Each row is followed by its group, which names the range that a hidden value of the row falls in. A new part has a new value, new ranges and new names.
[  40  -46 -113 -109   16   13   20  -29  107  -53  -10   -9  -48  117
  -86  -15   53    8   -4 -108 -116   43    5   -4 -121   38   34   36
   64   22  -22  -58  -57    5  -20    1  -26   53   33  111    7  -61
   35   60] : N
[  83  -96  -40 -177  -46  -52   17 -126  177 -126 -280  100   69  206
   34 -121   23  142  100   67 -260   35  -23  -53  -27    8   13   72
  204   -2   63 -108   41  196   12    0  139   26    3  142  162  112
  133  -14] : K
[  44 -137  -22 -186 -202   -8   -7 -204  226 -110 -337   71  106  232
    9 -196  -86  193  173   77 -205    8    1  -42   24    7  116   60
  319  -37  140 -203   76  238  -29  -64  135   84   25  120  237  222
  169 -113] : N
[  79  -46   44 -107   -6  -19   52 -140  -87  -50  -66  -40   18  109
  101  -42  140   89    6 -214  -95  -23   38    3   -3   -5  -78   11
  -69  -22  -49 -145  -47  156 -168 -158   32  180    5  -95   16  -69
  -24   87] : R
[ -13  209  239  306   98 -198  133  -25 -490  -90 -155 -131  141   83
 -234  226  207 -340 -447  101  117  -75  -58 -157 -196  276   50   37
 -288  176  266 -129   75   45  178  177  -91   10 -235  -83 -305  242
   30  611] : K
[  15  -31  -66 -105    2   29   60  -13  112  -38  -51   71  -31  136
  -22  -36   64   31    7  -65  -99   98   20  -93  -52    9   60   -4
  101   27  -28   -5  -56   28   42   -2  -51   25  -22  120   36  -67
   -1   27] : F
[ -91  -95  -77 -117 -300   54  -41 -202  302  -35 -233   54  103  111
   25 -197 -196  232  132    8  -36   96   22  -53  124  -27  262   -2
  329  -67  130 -247   31  146  -42 -106   46   70  -28    6  190  239
  166 -197] : C
[  37  -95  -51 -182  -74  -60  -41 -117  250 -100 -261   83   78  117
  142  -81  -44  205  108   64 -279   91   -2  -10   22    1   29   47
  236   18   70  -56   56  141   43   17  184  -64    8   60  164   90
  147  -61] : H
[  19  -76  -58  -85   -2  111  -42  -89  143  -98 -111 -132  -14  101
  -21    3   -8   62  -90 -140 -129   46   85   19  -96  -59   18   11
  -58   38    9  -75  -26   10   53   79  -96   11   13  -35   -8 -147
    6   21] : Z
[  44  -64   42 -127  -23  158   69 -107   89  -88 -214  -45  -67  175
    1  -65   70   75  -83 -149 -141   47  138 -102  -38 -129   20  -23
  -37   46    9  -90  -44  114   42   19 -116   57  -50  -24   15 -171
  -56   35] : F
[  -2  209  232  310  124 -214   97  -17 -507  -93 -122 -168  126   75
 -246  269  211 -358 -445   92   96 -111  -63  -94 -224  301   18   48
 -299  189  261 -122   71   14  164  182  -60   15 -188  -84 -310  211
   33  620] : N
[ -93  -37 -101  -38 -254   85   28 -163  208  -19 -121   68   78  145
 -125 -207 -119  125   61  -30  104   78    4 -112   75  -12  281   -2
  215  -98   73 -306  -24  135  -84 -138  -99  176  -67   61  100  234
  105 -136] : N
[ -88   24 -102   49 -130   28   19 -101   90  -25  -25    9   75   88
 -153  -88  -47   21  -62  -50  130   67  -28  -78    0   44  212   11
   54  -58   47 -257  -41   55  -51  -69 -124  142  -81   26  -20  179
   81    6] : R
[ -18  206  206  308   91 -194   97  -34 -459  -88 -121 -149  144   71
 -248  224  183 -325 -428   89  129  -90  -64 -112 -194  276   52   46
 -282  156  251 -161   66   33  147  160  -85   36 -205  -85 -296  240
   42  571] : N
[  92  -15 -227 -243   71  -34   -7   21  186    9   52  -73 -336  -70
 -207  118   51  -43  -85 -275 -289    7   39  154 -234   37   76   63
  194  135   46  -72 -177 -145  -77   52  193  -53   93  100  -87 -196
  155  247] : Q
[  44  -59   36  -90   -9   87    9 -135   14  -88 -150  -98  -26  145
   32  -25   72   78  -57 -173 -120  -20   91    6  -33  -70  -35    5
  -78   20   -7 -141  -38  108  -57  -43  -39  119   12  -79   16 -128
  -32   32] : R
[  84  104  133  -14  -80  108 -106   -5  260   64  147  238  210  188
 -128   -1   32   67  187  207   54  -53  114   21  102   27   72 -130
  259   29 -115   -6   -5  115  231  -50 -227  205   60  251  186 -303
 -166 -258] : F
[ -17  -42 -119  -86   18    0  -43  -16  136  -44    7  -34  -29   50
   25   42    6   51  -14 -104 -122   88    4   35  -73   37   31   16
   58   40  -25    2  -50  -61   18   25   11  -25   40   33    9  -85
   40   14] : C
[  92   -5 -165 -244   58    3   92   32  177   12  -12   42 -297   -4
 -164   38  101  -25  -78 -225 -253   78   61  -12 -174  -12   94   26
  192  117   19  -31 -166  -59  -16   39   98  -50   -4  139  -67 -187
   91  230] : F
[  68  -50   35 -142  -25  -46   55 -115  -33   -6  -13    1   45   29
  218  -37  123  145   39 -230 -107   66   49  -17   38    2  -75  -22
  -28  -16  -78  -50  -39  132 -141 -163   48  100  -23 -134   16  -99
  -31   79] : H
[ -70  172  168  135   -4   86 -294  -25  147   22  119  134  120  207
  -45  175    2   73  161  248   62 -213   65  250  222   28    6 -114
  197   60 -116 -109  -48    4  135 -118  -30  265  221  123  234 -309
 -156 -425] : Q
[  -1  -19 -184  -46   87  -38  -67  -25  186  -96   -1   29   54   63
   15    4   27   82  -26  -33 -116   98  -67   32  -56   12   -8   62
  -12  -26  -82  -73  -51   -2    9   43   14    6    7   68    7  -23
   87  -14] : Z
[ -33 -135  -51 -170 -255   10  -53 -207  283  -72 -295   41  106  141
   81 -173 -166  245  162   32 -157   68   16  -17   87  -11  177   25
  337  -39  144 -191   64  170  -26  -73  133   30   13   24  225  217
  181 -167] : C
[ -11  224  248  310  105 -193  129  -15 -488  -81 -139 -121  132   77
 -239  237  216 -343 -448  102  122  -80  -49 -152 -187  272   48   27
 -283  182  255 -125   64   40  184  173  -95   17 -233  -81 -307  213
   17  605] : K
[ 148 -107  -12 -201  -89  -76  115  -76    9   56  177   56  196   10
  216 -127  122  142  164 -247  -35  161   33  -94  -36  102  -66  -39
   21  -74 -148   81   14  151 -127 -187 -102  108  -43  -31   23  -86
  -76  101] : H
[-211 -118 -158   50   63   45 -131   66  -26  -85  109 -144  -72  256
   93  132  -34  -50  110  -64  -20   34  -88  116  -80  149  -19   18
   28   28 -105  157  -50 -277  -25  -38  -33   28  267  124  126  -64
  -81 -247] : Q
[ -42  -83 -135  -44   23    9  -56  -13   68  -71   42  -87   -1  133
   -1   38   -1    4   26  -98  -75   52  -34   54 -113   88   11   33
   24   13  -43   15  -34  -91  -11    7  -38   28  103   78   38  -47
   12  -33] : Q
[-213  -88 -122   57   58   50 -152   55  -20  -73  108 -117  -72  257
  101  143  -30  -30  126  -40  -14    1  -74  140  -30  131  -20    1
   53   31 -114  128  -61 -254  -29  -69  -11   60  278  114  149  -92
  -93 -286] : Q
[-227 -126 -167   25   46   47 -123   81   24  -70  110 -126  -65  218
  153  126  -57  -15  113  -67  -33  100  -73   82  -60  138   -1   -3
   53   39 -109  215  -41 -293   12  -19  -39  -39  237  105  123  -76
  -83 -253] : C
[ 187 -137  -55 -188  -79 -102   79  -98  -23   31  238  -10  247   27
  126 -123  113   95  178 -266  -11   95  -13  -21 -113  156  -85    0
   -8 -109 -145   36   21  140 -162 -181 -119  173   12    7   21  -60
  -42  126] : Z
[-147  186  190  134    2   96 -272    3  146   32   56  166   47  191
   82  197    1  111  143  251   29 -144   85  201  294  -11   14 -142
  212   99 -117  -43  -59  -30  154 -124   25  178  193   69  236 -313
 -178 -459] : H
[  -3  -18 -188  -45   93  -34  -67  -20  186  -96    7   25   47   62
   13    7   28   78  -31  -37 -114   99  -65   34  -56    9   -9   59
  -17  -23  -87  -69  -56   -9   11   45    6    5    9   68    3  -34
   82  -15] : Z
[-200 -135 -179   -5   33   56 -111   68   59  -68  104 -118  -62  202
  142   98  -61    3  114  -86  -47  111  -61   73  -67  118    7    0
   60   29 -108  197  -43 -268    8  -15  -48  -39  220  103  118  -82
  -71 -238] : C
[-194  -96 -102   11   42   78  -24   82   -7  -64   40  -19  -91  294
   99   64   14  -38  112  -30  -19   92  -50  -35  -29   94   24  -23
   86   36 -105  188  -61 -201   36  -47  -83   15  173  177  140  -76
 -122 -230] : F
[  53  -43   58 -110  -11  105   63 -119   19  -77 -179  -37  -51  165
   24  -52  104   76  -62 -160 -124    7  110  -65  -16  -96  -16  -14
  -53   31   -8 -126  -49  137  -30  -45  -60  112  -32  -47   16 -141
  -51   47] : K
[ 113  -21 -226 -252   79  -27   30   22  179    1   42  -50 -329  -42
 -219   84   79  -47  -85 -276 -287   19   40  110 -246   27   67   69
  173  122   31  -74 -174 -111  -82   47  159  -37   70  126  -92 -189
  142  262] : R
[-121  167  154  148   20   72 -296  -12  105   13   97  109   66  202
    7  208    3   67  143  226   45 -202   45  260  234   29   -1 -108
  182   74 -110  -88  -65  -45  111 -126   24  232  236   89  229 -289
 -148 -427] : Z
[  64  123  149    7  -76  112 -124   -6  254   63  137  251  203  199
 -120   13   31   73  190  229   65  -72  111   35  136   20   73 -136
  266   32 -118  -23  -11  115  227  -67 -208  221   71  245  202 -305
 -173 -293] : F
[ -45  174  177  208   82 -169   51    2 -312  -50 -106 -115   68    3
  -87  250  137 -216 -354   57   19   -7  -12  -72 -131  220   41    5
 -176  195  205  -32   49  -33  178  163   -2  -85 -161 -117 -240  110
   28  461] : H
[  -1  -34   49 -101  -23   72    6 -112   49  -48 -141  -56  -39   72
  150    1   57  132  -55 -176 -132   54  109  -13   41  -87  -17  -34
  -42   43  -17  -77  -44   79  -30  -53    4   40  -21 -143   12 -151
  -38   11] : H
[  20  -34 -130  -67   49  -57  -59  -53  142  -91  -43   12   57   74
   26    3   26   84   -3  -34 -139   62  -51   43  -52   34  -10   58
   30   -9  -36  -79  -28   29   -5   20   56   17   21   50   32   -2
   93    9] : Z
[-245  -81 -119   59   56   53 -152   79    7  -60  110  -99  -74  228
  164  158  -44   -8  120  -30  -18   56  -64  114   -1  123  -10  -22
   61   50 -120  189  -55 -286   14  -49  -14   -6  256   90  144 -110
 -108 -302] : C
[  -8 -116   -6 -192 -273   48   54 -205  272  -66 -369  145   78  214
   19 -251 -111  223  159   61 -138   82   38 -151  106  -56  222    7
  382  -45  154 -217   45  255   -2  -92   76   71  -61  103  238  236
  151 -142] : F
[  54 -135  -69 -176 -105  -66  -65 -169  210 -130 -277   19  103  167
   62 -107  -68  182  134   48 -260   12  -35   42  -19   33   35   84
  239  -17  104 -142   66  163  -22   -9  193   21   60   80  194  161
  189  -64] : Q

New part:
[  58   -3  -18 -160   11  112  -14  147  -32 -148 -126 -158   60  -27
  -71   48  -61  302   45 -157  272 -153 -131 -273   13  -36 -190 -191
 -115 -141 -143  -46 -118 -204  145  134   -9    5    3 -145  148  -27
   58  -16] : NR
[ -30 -125   94   38   98    6 -133    1  100   89   29  -34   45    2
   49    6  -86   38  -18  187  -91   35    7   54   85   19  -41  143
  119   -1  -19 -197  -59   41  -42   76  -30  -53   -6 -140  -29   31
   68  -22] : NR
[  92 -259   96  -58   68   29 -146  -54  173  193  -47 -234 -118   43
  -46  225   32  187  123  102   62  135 -326 -105  129   69  -66   29
  -58 -151  -90 -205  -15 -130   81    4   23  -97   99 -174   76  -65
  188  -79] : LJ
[ 563 -183  241   37   44   74 -140  398   79  398  326    7  372   80
 -444   32 -582  284 -382   -8  227  177    5 -282  473  -62  116 -207
   -4   79  -64   47 -295 -135  207 -111  -57 -239  270 -115  -14   29
 -195  100] : Sz
[ -70  140   35   46  179  276    2   67   24   54  -26  -67    4   34
   -9  -55  -24  209  207    8  135 -121   69  -61   23  -53 -252  -99
  196   12   45 -126 -124 -179  115   72   32  142 -110 -125   76  -35
   -5 -102] : Sz
[-261  133  -97   63   85  160   69  -22  100    5  -94  -67  -39    4
   69   46  123  -12  197   12  -36  -58  -34   68  -76  158 -248 -124
   98  -89   25 -118  -88  -13   -7  208   53  153 -158  -97  -12  -31
  111  -33] : NF
[ -69 -152  103  -37   15  -40   10   40   -6  -52  -92  -10   51   55
  109   98 -113  107  -67   50   14    6  -90   73   41  -54   23  112
  -71  -79  -34 -170    4  161  110   42  -77  -83   64 -114  -22   44
   45  -80] : BR
[-145  -24  -33   70   26  186  133  -84   42   -4  -59  -75   16 -159
  -52    3    5   41  -78   19   55    9   35   57  -61  108 -352 -257
 -124 -172  -36 -114   65  176   45  112  -59   20  -76 -183   59  141
  137  102] : NF
[ 333 -506  248  158  208  205 -331    1  211  462  159 -105  151  -84
 -291 -197 -316  184 -552  455   10  174   62 -134  322   64  -75  -66
 -298  -65 -214 -349  -68    5   54 -241 -141 -296  148 -242  -10  149
  127  254] : NF
[  38  -32   88  -21  134  143  -65   19   28   96   30 -121   32  -22
  -48   16  -91  199   99   35   82  -16    1  -99   87  -47 -164    2
  128  -24  -16 -141  -55 -117   49   49  -26   18  -18 -166   93   12
   43  -54] : NF
[  64  -79   66  131   54   64  -62  165  147   29   -9   94   68   50
  -55  -56 -100  169 -124  100   68    1    6  -66  100   11  -27 -133
   47  -39  -14 -185 -208  -56  132   25  -42  -44   50  -39  -79    2
   50   96] : MG
[ -61  112  -40    0 -105  105  204   35   33 -227 -185  -57  -42  -70
    6  112   89  150  155 -180  229  -59 -130   60  -67  -15 -300 -369
   28 -118   35   30   29   -3  210  147   65   14    7  -71  101   23
   83  -36] : LJ
[-101   90  -12  -78   25  145  -10 -104    8 -198 -186 -169  -26  -70
  150  -86   46   84  137   36    4 -133  -26  166  -73  -24 -204  -94
   43    1  -46 -120   54  -94   72   90   53  -56  -54  -39  155  -12
  131  -65] : MQ
[ 115  -42   33  -42  -19   59 -133  111  133  -41  -23  -74   12   -4
  -59  -31  -59  202  -14   56  119  -43  -38 -110   67   41 -152 -171
   59  -92  -86  -73 -173 -172   73  116   33  -65   52  -79   71  -10
   83   34] : MQ
[ -81  155  -18   28   34  -47   53  245  -51 -261   -2  212  215   13
   61 -144 -170  159  -74 -122   -7 -164  206 -121  -20  -81   67  -21
  229   21   25 -132 -267  -38   29  184 -159   77  -48   51  -89   26
  -29  124] : Sz
[-196   65  -35 -181  -92    8  116   83  -39 -211 -170  -84 -100  104
  166  246   23  161  212 -125  169 -101 -183   23 -120    9 -177   -5
  -61 -217  -15  -11  -58  107  157  242   48   78  -15 -140   97  -24
   28 -244] : BR
[-100   27   95    2  238  103 -110    9  -30  203   93  -58  186  118
  127  -57 -278  -49  -14  190 -267    4   90  184  130   -9  163  345
  111  177    9 -244  -97   49  -43    1  -56  -43  -61  -49  -35  -47
  -48 -119] : NF
[ -30 -168  109  -47   88  -34 -125  -51   41   66  -35  -88   67   82
  156   36 -173    3  -88  207 -200   66 -103  193   95   -1  175  274
  -69   35  -64 -270   -4  103   30  -27  -59 -190   70  -42  -10  -23
   86  -76] : LJ
[ 310 -214  213    6   84  250   -9 -127   94  393  132 -333  -41 -139
 -301  223 -138  233   94   28  240  255 -197  -41  254  -52 -340 -225
    7  -59    3  -27  191  -61  175 -130   45 -156  144 -306  243   80
   74  -91] : MQ
[-116   59   30  -46 -116 -222  -29  115  -16 -424 -163  181  165   72
  334 -139 -141  -46 -140   78 -195 -142   86  316  -44  -87  236  163
  133  109    0 -131 -108  143   34  152  -46 -175   58  149 -102    8
    9   -9] : LJ
[-278  118  -81 -100   -4  -52  222  -52 -158 -216  -76  -41  156  -96
  156  112 -102  -69   36 -183 -147  -40   -4  141 -112   13  -13   87
  -15  -42    2  -92   83  257  -46  214 -138   18  -92  -61   28   70
   62   -6] : NR
[  39   24   39  -43   26   56  -36   46   52  -40  -42  -90   38   16
   22   31  -76  135   87   -6   32  -17  -78   17   61  -20  -51  -53
  101    4  -17  -97  -78 -113   90   73   18  -62   32  -40   70  -41
   58  -46] : MG
[-336  312 -194 -155  -55 -200  278   75 -143 -343 -157   11  190   95
  274  224  -49 -123  234 -377 -257  -67 -193  156 -117   59  305  125
  106   47   49  -58  -88   72   -9  289  -79   52  -69  186  -67 -149
   47  -61] : LJ
[-154  136  -45  -14  112  206  223  141 -147  -16   20   16  165   17
  -46   45 -249  164  -76 -173   86  -68   68 -102  -39   -8  -91  -91
 -160 -104  -11 -134 -125  146  160   89 -166  108  -88 -101   42   45
  -41   15] : MQ
[-141  127  -58  -99   26   87   -8  -57    9 -169 -150 -151   23  -16
  156  -41   14   26  136   -4  -80 -115  -51  142  -65   42  -93  -36
   45    4  -53 -115  -23  -91   20  142   38  -32  -68    4   99  -56
  118  -55] : MQ
[ 193 -242  151  -59   86   13 -248    0  107  101   69 -127   25  -44
  -64  -36 -157  232  -96  183    8   55  -25 -143  145  -32  -29   91
   41  -63 -118 -232  -78 -126    2  -12  -87 -159  100 -143   92   39
  128   51] : MQ
[-152   66   34 -118 -122 -118  199  -62 -156 -245   41   17  105 -164
  136  116 -189  -21  -15 -107  -69   20  133  218  -96  -77 -144  102
  130  -66   67   13  145  409  -47  235 -130  -48   -6 -145   98  207
   -3  -58] : NF
[  83  -44  122   69    4   79 -214   82  157  -88  -14   59   11  -21
   54 -242  -74  142  -98  283   54 -108  203   96   53  -44 -212  -79
  222   18  -19 -114 -149  -69   37   87   54  -87   21  -85   20   78
   29   17] : Sz
[-168  139  -16   -1  138  301   21   -4   26    7  -75 -119  -83   13
   44  -26   40  174  220   41  128 -136   45   -8  -73   19 -359 -110
   81  -90   11 -126  -83  -89   97  128   53  160 -149 -166  123  -11
   49 -129] : Sz
[ 268 -136  146  -15   39   -3 -338   44  204   26  -13 -118   66   -8
  -21 -169  -75  152  -28  222  -19  -19  -23   -4  208  -30    0  -38
  237  109  -94 -131 -130 -344    0    0   78 -219  120  -10   47  -52
  105   43] : Sz
[-149  -49   30 -244   97   78  -59 -294  -49  163   30 -398  -49  -39
  152  206 -111  -73  198  113 -244  113 -160  240   -4   98  -85  320
  -66  -52  -74 -157  190  139 -111   93    0 -103  -43 -191  230   -4
  140 -230] : Sz
[ -99  -95   34   -1   95  109   24   64   70  110  -80  -85  -57  118
   11  195   -6  173  103   12  110   22 -202  -78   36   51  -93   -2
  -99 -162  -27 -183  -94   11  154   60  -11   58   -2 -160    0  -48
   73 -117] : BR
[  64  -15   80  107   97   24  -95  207  101  106   67   85  198   90
  -42  -54 -198   58  -99   92  -36   -2   52  -10  179    8   76    2
  168   98   10 -119 -234  -64   38   63  -11  -39   22  -32 -123  -28
  -51   33] : NR
[-355  188 -129 -216  -88  -10  413 -110 -247 -379 -220 -133    1  -97
  210  296   21   54  245 -390   39  -69 -180  123 -242  -46 -140  -21
 -126 -180   26  -37  202  279  116  235 -114   78  -81  -84  168   47
  102 -138] : LJ
[  89  -14   66 -168  -25 -136  -66    0  -45 -116   33 -115  169  -65
   60   32 -201   63   11  -64 -123   19  -29   40   93  -64  115  128
  168   66  -49  -68   -2  -48  -56  112  -77 -168   84  -10   89   11
   57   -2] : Sz
[-380  319  -75 -245  -57  -81  307 -152 -332 -349  -44  -79  200  -89
  355  100 -237 -200  129 -218 -311  -75  118  457 -188  -72   50  292
   96   91   79   -1  205  428  -85  257 -120  -27 -115    8  135   90
  -38 -188] : Sz
[-183  135 -157 -182 -123 -333 -218  -36  184 -366 -189  -89    5   56
  351   -7  186 -166  259   26 -402 -100 -172  183  -84  203  230  175
  347   47  -82 -109 -187 -257 -254  369   97  -88  -26  215  -57 -196
  246   14] : MQ
[ 129 -191  181   33   29   -6  -67  190   69  150   22   28  138  149
  -37   95 -255  133 -167  102   81   75  -93   36  221  -51   92   37
  -44    1  -20  -99 -118   83  183  -35  -15 -143  151 -106  -80    8
  -67  -87] : BR
[  88  -53   64   19   66   63 -229   20  158  -65  -97  -75   48   -3
   57 -199  -17  117  -24  190  -47  -86    5   44   90    0  -30  -62
  135   70  -87 -192 -126 -260   27   24   44 -137   30   18   23  -52
  129   61] : MQ
[-212  107  -63   37  133   93   48   81   14    5  -59   -7  118   65
   78   17  -49   -4   66  -20  -94  -74  -16   20   -4   85   -8   23
   45    6   -4 -167 -150   -6    6  150  -32   96 -121  -40  -71  -59
   35  -11] : NR
[-200  149   -2  -89  -99 -215  387   -4 -316 -445 -168  101  395  -86
  263   46 -285 -141 -154 -331 -227  -42    9  391  -38 -195  332  102
  -29  183   61  -55  211  386   96   66 -220 -198   57  157  -50   87
  -34   32] : BR
[  12  119   11   36   -5   -1  197  415 -112 -305 -133  247  267  106
  -25  -35 -203  317 -123 -310  272 -201   28 -237   44 -186  110 -222
   14  -10   13  -67 -278  -75  302   83 -144   59   47   59 -112  -20
 -110   80] : BR
[-263  156 -154  -81 -122 -129  -57  -46  120 -481 -301  -12  -51  -14
  343 -110  218  -68  152   36 -193 -198  -59  230 -199  116  -26  -42
  156  -36  -60 -133 -100 -101  -71  298   72  -38  -76  142  -10  -81
  228   34] : MG
[-239  100  -29  -35  154  136   76   58  -81   62    0  -22  120  149
  145   51 -239   -5  -31   42 -166  -31    1  136  -22   58  104  203
 -142   -6  -13 -233 -133  182   78   69  -93   30  -91  -34  -15  -49
  -21 -107] : MG
[-144 -138   79  -57   38  103  102    6 -172 -286 -215   32  110  -61
  159 -136 -185  202 -307   49   99 -171   93   75  -98 -166  -80   25
 -358 -123 -121 -269   87  281  210  -33 -209 -112    6 -122   63  163
   60   31] : BR
[-139  212  -58 -110  -80   18   85   21  -66 -387 -158  -25   74  -85
  172  -97  -11   69   99 -115   17 -197   90  131 -124  -52 -168 -122
  155   -2   -7   -5  -21  -17   34  229    6   -2  -63    9  106   34
   51  -22] : Sz
[ -67   74    2 -121  -97  -76   57 -108  -50 -221  -59 -107  130 -128
  148   -6 -117  -86   -5  -35 -168   -6   19  293  -22   -3  -35    5
   99   52  -17  -15  120  137  -50  155  -21 -171   24    2   99   72
   81   -7] : Sz
